Below is a small trained network, with its code and all its weights. Each question gives an input and a class and asks what happens when units are switched off, that is, made to give their printed mean instead of their output.

import numpy as np


def w(rows, s, z=0):
    codes = np.array(rows[::2]) - 128.0
    scale = np.full(codes.shape[1], s)
    scale[-1] = z or s
    return codes * scale


def f(y):
    return y / 2 * (1 + np.tanh(0.7978845608 * (y + 0.044715 * y**3)))


def log_softmax(a):
    a = a - a.max(-1, keepdims=True)
    return a - np.log(np.exp(a).sum(-1, keepdims=True))


def net(x, mask):
    res = np.array(x, float).reshape(1, 3) / 4 @ E
    y = f(res @ A[0][:, :-1].T + A[0][:, -1])
    res = res + np.where(mask, y, B[0][:, -1]) @ B[0][:, :-1]
    return log_softmax(res[-1] @ U[:, :-1].T + U[:, -1])


A, B = {}, {}
E = w([
[65,9,102,106,215,108,98,126,80,91,150],'x0',
[53,178,152,131,118,152,86,2,190,84,167],'x1',
[136,125,230,90,82,209,139,141,30,17,126],'x2',
],0.0088)
A[0] = w([
[15,173,142,108,116,123,115,103,191,85,130,20],'N0',
[203,191,168,137,47,121,184,91,180,187,130,78],'N1',
[45,53,82,106,207,106,86,130,116,44,128,75],'N2',
[73,16,134,170,163,123,92,87,80,153,133,167],'N3',
[170,119,74,132,178,109,140,107,198,152,155,34],'N4',
[23,134,133,135,110,137,78,23,153,108,155,40],'N5',
[115,126,136,160,128,120,145,144,142,106,130,33],'N6',
[71,135,88,144,155,66,122,153,209,158,98,55],'N7',
[227,99,119,114,156,89,143,198,84,161,61,14],'N8',
[180,246,150,186,42,154,140,115,158,172,95,74],'N9',
[88,159,158,154,156,139,73,52,165,129,139,99],'N10',
[80,172,136,133,111,149,37,2,179,116,162,134],'N11',
[141,140,144,144,147,174,83,45,156,134,151,31],'N12',
[216,84,87,135,157,97,186,213,86,168,60,58],'N13',
[169,126,96,114,179,122,160,65,140,178,132,50],'N14',
[90,38,121,70,226,72,89,90,92,131,201,14],'N15',
[102,72,83,51,147,141,115,123,129,114,143,29],'N16',
[190,202,148,130,92,113,139,136,182,123,112,25],'N17',
[113,134,233,52,79,175,138,99,1,46,109,1],'N18',
[99,154,32,200,169,59,105,117,165,204,127,75],'N19',
[114,135,41,176,146,2,106,81,169,227,126,122],'N20',
],0.0081,0.0078)
B[0] = w([
[138,95,135,63,127,108,141,127,115,159,126,154],'N0',
[106,128,90,117,151,98,78,129,146,101,96,196],'N1',
[146,137,96,136,119,110,99,126,140,126,96,205],'N2',
[105,159,90,148,122,120,119,140,146,111,106,214],'N3',
[126,87,151,82,153,159,93,108,102,137,128,155],'N4',
[136,101,131,99,102,103,150,127,114,169,140,183],'N5',
[127,85,147,4,162,121,59,72,36,160,116,113],'N6',
[131,131,167,89,164,141,112,93,95,114,131,174],'N7',
[119,90,124,72,88,110,146,91,118,160,156,177],'N8',
[93,131,106,138,116,109,85,132,136,126,74,212],'N9',
[130,111,135,114,87,122,142,145,127,152,140,175],'N10',
[135,118,116,123,85,123,171,151,130,160,156,226],'N11',
[144,81,130,69,140,95,114,91,103,160,144,142],'N12',
[137,107,114,97,88,99,153,111,137,166,181,207],'N13',
[148,112,136,103,146,134,122,110,103,134,119,137],'N14',
[110,147,90,108,144,112,62,123,133,127,96,191],'N15',
[131,106,133,62,125,120,72,91,107,152,90,138],'N16',
[126,117,117,85,137,113,93,97,108,139,97,155],'N17',
[167,144,178,136,173,174,100,123,63,113,135,220],'N18',
[145,137,168,134,150,160,117,142,88,113,135,218],'N19',
[174,153,160,157,146,175,120,140,109,96,139,252],'N20',
],0.018,0.011)
U = w([
[163,128,193,125,144,171,107,127,99,120,137,105],'0',
[115,130,61,122,124,81,80,126,132,131,66,108],'1',
[140,95,117,95,93,80,171,125,120,184,185,111],'2',
[127,167,103,251,99,136,218,168,176,89,148,248],'3',
[83,119,132,116,159,104,141,109,145,121,140,102],'4',
],0.02,0.017)

Each question gives the input, the list of numbers given to net, and the class t.
The units are the neurons (one row each of A and B). Each row of codes is followed by its name. A weight is (code - 128) times the scale printed after its matrix; where a second scale follows, it is the last column's (A, B and U).
mask holds one flag per neuron, in row order. A switched-off neuron (its flag False) gives its mean, the last column of its row in B, instead of its output. The means were averaged over made-up inputs and are rounded, as every weight is.
A unit's drop is (log p(t) with every unit on - log p(t) with that unit switched off) / (log p(t) with every unit on - log p(t) with every unit switched off).
The circuit of an input: a set's keep is (log p(t) with only the set's units on - log p(t) with every unit switched off) / (log p(t) with every unit on - log p(t) with every unit switched off). Starting from the 12 units with the biggest drops (on a tie, the unit counted first), units are removed one at a time, each time the one whose removal leaves the highest keep (on an exact tie, the one counted first), for as long as the keep stays at least 0.8.
circuit, biggest first: the units of the circuit, biggest drop first
most important unit: the unit with the biggest drop
k most important neurons: the k neurons with the biggest drops, biggest first
drop of u: that unit's drop, to one decimal
input [-7,-1,-7], class 0: most important unit : N20
input [-4,-2,2], class 1: 2 most important neurons : N20; N11
input [7,-7,2], class 1: 4 most important neurons : N15; N3; N2; N11
input [5,6,-6], class 0: 2 most important neurons : N20; N19
input [-5,0,-6], class 0: 2 most important neurons : N20; N19
input [-7,-7,3], class 1: 3 most important neurons : N9; N1; N11
input [0,3,0], class 3: 2 most important neurons : N13; N8
input [-6,6,0], class 1: 2 most important neurons : N9; N1
input [0,-4,-4], class 0: 3 most important neurons : N20; N11; N19
input [5,-6,2], class 2: 4 most important neurons : N13; N8; N9; N1
input [5,6,5], class 2: drop of N9 : 0.1
input [-8,-7,6], class 1: drop of N1 : 0.2
input [-6,5,-8], class 0: drop of N18 : 0.0
input [-5,6,-3], class 2: circuit, biggest first : N11
